The rows lie along a hidden order. The number after each row says roughly how far along it the row is, from 0 to 20. A new part has a new order.
(in the rows, 128 means zero)
[122 121 120 137 126 137 126 203 108 130 141 125 130 139 133 145 136 125
 130  89 149 150 125  98]
10
[132 121 142 122 121 118 138  85 155 134 130 116 143 121 134 124 127 118
 115 126 114  98 128 130]
17
[128 141 129 125 115 121 132 104 158 128 140 145 147 166 146 137 134 126
 131 104 109 148 124 154]
11
[133 136 132 132 124  88 135 255 127 123 140 135 141 149 147 141 145 142
 151 100 155 127 129 160]
6
[123 142 122 125 124 137 121  65 135 134 132 144 141 169 140 135 136 135
 131  85 114 143 124 176]
1
[137 117 139 121 128 109 136 200 128 119 131 117 124 115 125 137 129 128
 130 125 143 115 128  94]
20
[134 138 128 133 112 116 140  82 171 143 144 134 146 153 158 132 139 127
 121 118  99 122 127 176]
12
[137 122 135 117 129 100 127 238 136 123 137 120 121 118 126 134 132 136
 136 113 159 112 131 106]
14
[126 135 128 128 130 126 121  95 138 119 128 136 144 144 137 128 132 132
 128 106 126 127 127 146]
9
[120 135 125 119 125 148 132  76 139 124 129 124 145 162 131 135 130 120
 133 134 108 152 119 107]
15
[129 138 123 136 126 116 125 173 121 126 131 138 157 142 136 136 137 139
 140 100 151 134 130 147]
8
[131 138 139 115 128 104 115 133 144 126 130 133 137 118 127 122 132 139
 119 108 142 105 131 157]
9
[132 120 144 113 129 116 126 151 139 122 122 115 124  99 118 122 119 125
 111 124 141  95 130 121]
19
[135 142 128 126 129 124 113 135 136 137 134 134 119 118 123 121 130 134
 122 105 138 122 132 178]
6
[134 122 143 112 127 104 132 149 151 110 127 118 141 124 125 124 119 122
 121 118 134  98 127 129]
18
[136 129 136 124 127  92 129 255 130 118 137 122 135 134 145 139 136 137
 147 108 151 114 127 139]
10
[129 132 138 118 130 112 115 153 141 128 129 132 137 110 124 125 128 137
 119 104 150 111 131 141]
11
[132 138 125 122 121  96 136 253 135 118 140 133 145 158 155 143 144 136
 158 109 141 132 124 140]
8
[128 121 125 134 127 111 129 234 119 129 142 127 132 141 143 143 136 131
 136  80 143 139 127 106]
12
[142 120 150 122 122  96 128 163 151 141 138 116 129 106 130 120 126 129
  99 109 139  85 137 147]
17
[122 133 118 137 127 107 122 251 111 134 150 141 123 149 144 147 148 147
 157  70 147 147 129 161]
0
[136 124 143 109 127  90 133 245 139 107 131 112 129 112 131 132 124 129
 130 131 160  88 130 132]
19
[135 136 122 141 119 137 129 101 143 144 141 140 130 154 143 132 135 124
 124  98 110 141 126 162]
10
[131 120 133 140 136 158 115  50 123 152 114 127 112  96 103 115 115 122
 101 111 113 116 133 126]
13
[127 133 121 145 127 137 120 181 125 151 142 149 119 143 136 151 142 137
 135  81 131 149 127 153]
0
[135 132 155 106 125  92 129 137 156 123 129 118 141 119 129 124 126 130
 116 123 147  87 130 142]
16
[127 139 123 134 119 146 131  31 151 134 135 141 141 169 145 131 132 123
 128 115  97 141 123 152]
9
[128 138 126 121 124 108 132 207 132 117 137 139 149 155 141 144 142 129
 151 109 145 139 122 129]
10
[140 140 131 131 128 114 115 132 141 142 135 135 119 123 129 117 129 135
 120 102 139 115 137 190]
6
[140 118 148 124 121 104 130 157 155 135 135 113 129 103 124 123 127 124
 108 112 126  90 133 133]
17
[134 121 143 121 128 107 123 170 141 134 131 115 128 105 121 134 126 130
 112 115 148  92 133 137]
14
[136 117 142 120 122 128 128 107 156 145 134 112 129 102 120 122 123 121
  99 114 123 103 133 118]
18
[131 138 128 125 124 132 126  62 145 135 127 134 129 129 131 119 126 126
 120 143 117 123 129 166]
9

Next part:
[121 128 116 131  99 119 121 127 125 165 146 152 127  60 180 148 131 158
 157 175 133 173 110 129 135 197 143 115 127 128 120 135 177 124 124 113
 132 126 142 129 131  99 135 151 162 126]
3
[127 130 131 160 129 129 129 118 127 116 127 139 135 152 179 134 129 117
 161 146 126 133 146 138 130 136 141 147 143 107 123 112 133 117 137 121
 126  99 148 113 128 124 121 141 118 119]
12
[111 131 144 142  96 131 127 127 127 117 137 141 133 139 193 111 129 128
 132  76  93  38 123 118 130 140 126 124 126 110 132 126 137 123 114 134
 130 119 122 116 112 131 139 146 100 114]
18
[133 134 114 158 133 132 133 120 124 117 137 140 129 222 210 151 124 121
 155 153 126 130 153 135 143 206 145 145 149  87 126 138 121 128 129 126
 132 112 146 126 133 132 113 155 101 127]
4
[124 126 140 137 118 130 136 130 129 128 119 130 135  94 105 124 131 120
 129 144 117  96 112 133 128 116 136 118 135 121 123 114 115 114 137 126
 121 131 145 124 118 122 134 124  98 146]
13
[141 127 133 119 114 127 141 129 125 124 137 132 126  44 116 128 130 132
 123 148 135  33 131 133 123 158 137 107 143 105 119 112 107 139 108 115
 125 133 127  99 127 153 152 123 131 119]
11
[130 127 152 116  76 129 124 123 115 112 130 127 132   1  97  95 123 164
 140 217 153  92 128 135 128  91 114  55 148 106 115  99 130 144  99 140
 135 138 134 100 117 151 177 131 141 127]
6
[124 128 140 143 115 126 132 127 124 118 128 145 136 172 116 117 128 130
 137 156 112 124 125 128 130 108 118 130 134 120 130 105 113 118 108 125
 121  62 134 106 121 115 127 133 110 127]
8
[123 127 140 127 103 120 137 132 127 140 137 148 130  30 112 111 131 148
 147 166 104   4 106 136 131 144 114 110 137 137 112 129 142 123 110 120
 126 110 123 117 117 120 138 141 149 128]
5
[130 127 144 152 130 132 149 126 128 116 123 141 142 130 142 114 132 117
 127 106 136 153 111 133 132 165 131 130 144 124 123 114 122 126 126 116
 124  68 155 100 112 116 116 135  97 156]
14
[120 126 142 144 104 131 128 125 122 118 121 141 146 131 101 115 126 144
 125 136 157  64 163 121 136  53 117 122 131 108 138 109 106 131 139 121
 125 101 140 120 129 132 142 130 133 124]
12
[119 132 111 122 142 126 140 140 128 149 136 137 129  70 178 131 127 135
 142 154 137   9 133 138 143 197 156 106 142  91 127 133 104 116 127 126
 120 175 117 135 136 128 103 136 119 123]
3
[113 127 150 147 113 131 143 130 127 106 129 135 133 165  74 144 126 114
 140 150 132  50 143 130 130 133 132 145 137  90 134 112 120 119 144 119
 116 110 129 140 127 133 131 152 115 128]
8
[124 127 147 142 121 130 134 126 125 144 115 135 131 160 123 132 127 130
 137 148  99 181 128 129 125 137 106 119 132 146 128 120 110 127 170 139
 130 102 167 120 112 127 122 147  86 149]
2
[121 130 141 138 123 139 134 126 128 108 156 129 138  89  89  95 128 151
  94  93 131  88  91 123 134 104 126  96 126 127 114 128 126 140  67 122
 129 119 131 123 108 134 146 142  98 133]
16
[135 135 143 109 126 124 152 134 121 159 131 151 123 122 179 140 125 136
 195 122 101  13 125 126 137 255 137 110 160 119 126 142  67 126 145 136
 132 145 155  96 132 136  96 139  87 133]
0
[117 126 140 127  88 125 117 129 127 140 108 160 133  86  66 120 125 137
 139 152 144 119 133 127 130 104 126 115 118 133 124 123 153 122 149 139
 128 155 138 146 123 114 145 142 134 132]
8
[146 130 158 126 109 132 140 136 119 144 107 146 114  45 109 151 126 129
 147 148  99  68 143 118 123 206 116 104 147 129 128 126  59 119 172 132
 130 118 140 107 120 133 132 131 100 114]
1
[121 124 150 123 115 125 132 130 122 132 134 141 133 127  58 110 121 163
 126 189 124  61 118 124 132  55  95  93 128 144 121 117 118 134 112 139
 126  96 128 145 117 128 144 119 108 128]
3
[121 132 122 143 154 129 146 116 130 118 148 130 134  94 255 144 125 141
 149 133 163   1 139 139 139 171 164 128 143  78 121 134 143 125 115 120
 123 180 130 131 140 135 102 138 137 114]
12
[135 132 113 121 102 133 131 132 128 121 136 155 137 117 204 136 133 121
 115  96 117 137 126 117 128 174 155 141 130 142 119 127 137 107 107 119
 137 126 126 161 125 128 134 132 129 126]
20
[133 129 126 137 112 142 124 132 129 126 137 153 137 164 132 122 131 116
 119 106 107 210 118 104 131 175 133 160 132 132 120 125 121 106 114 127
 140 109 143 150 114 141 155 141  97 127]
20
[101 130 128 111  87 118 153 139 125 138 146 144 137   3 211  89 132 127
 157 146  91   1 144 135 130 218 146 110 138  85 150  96 126 134 140 128
 117 120 114 100 110 125 102 147 141 134]
9
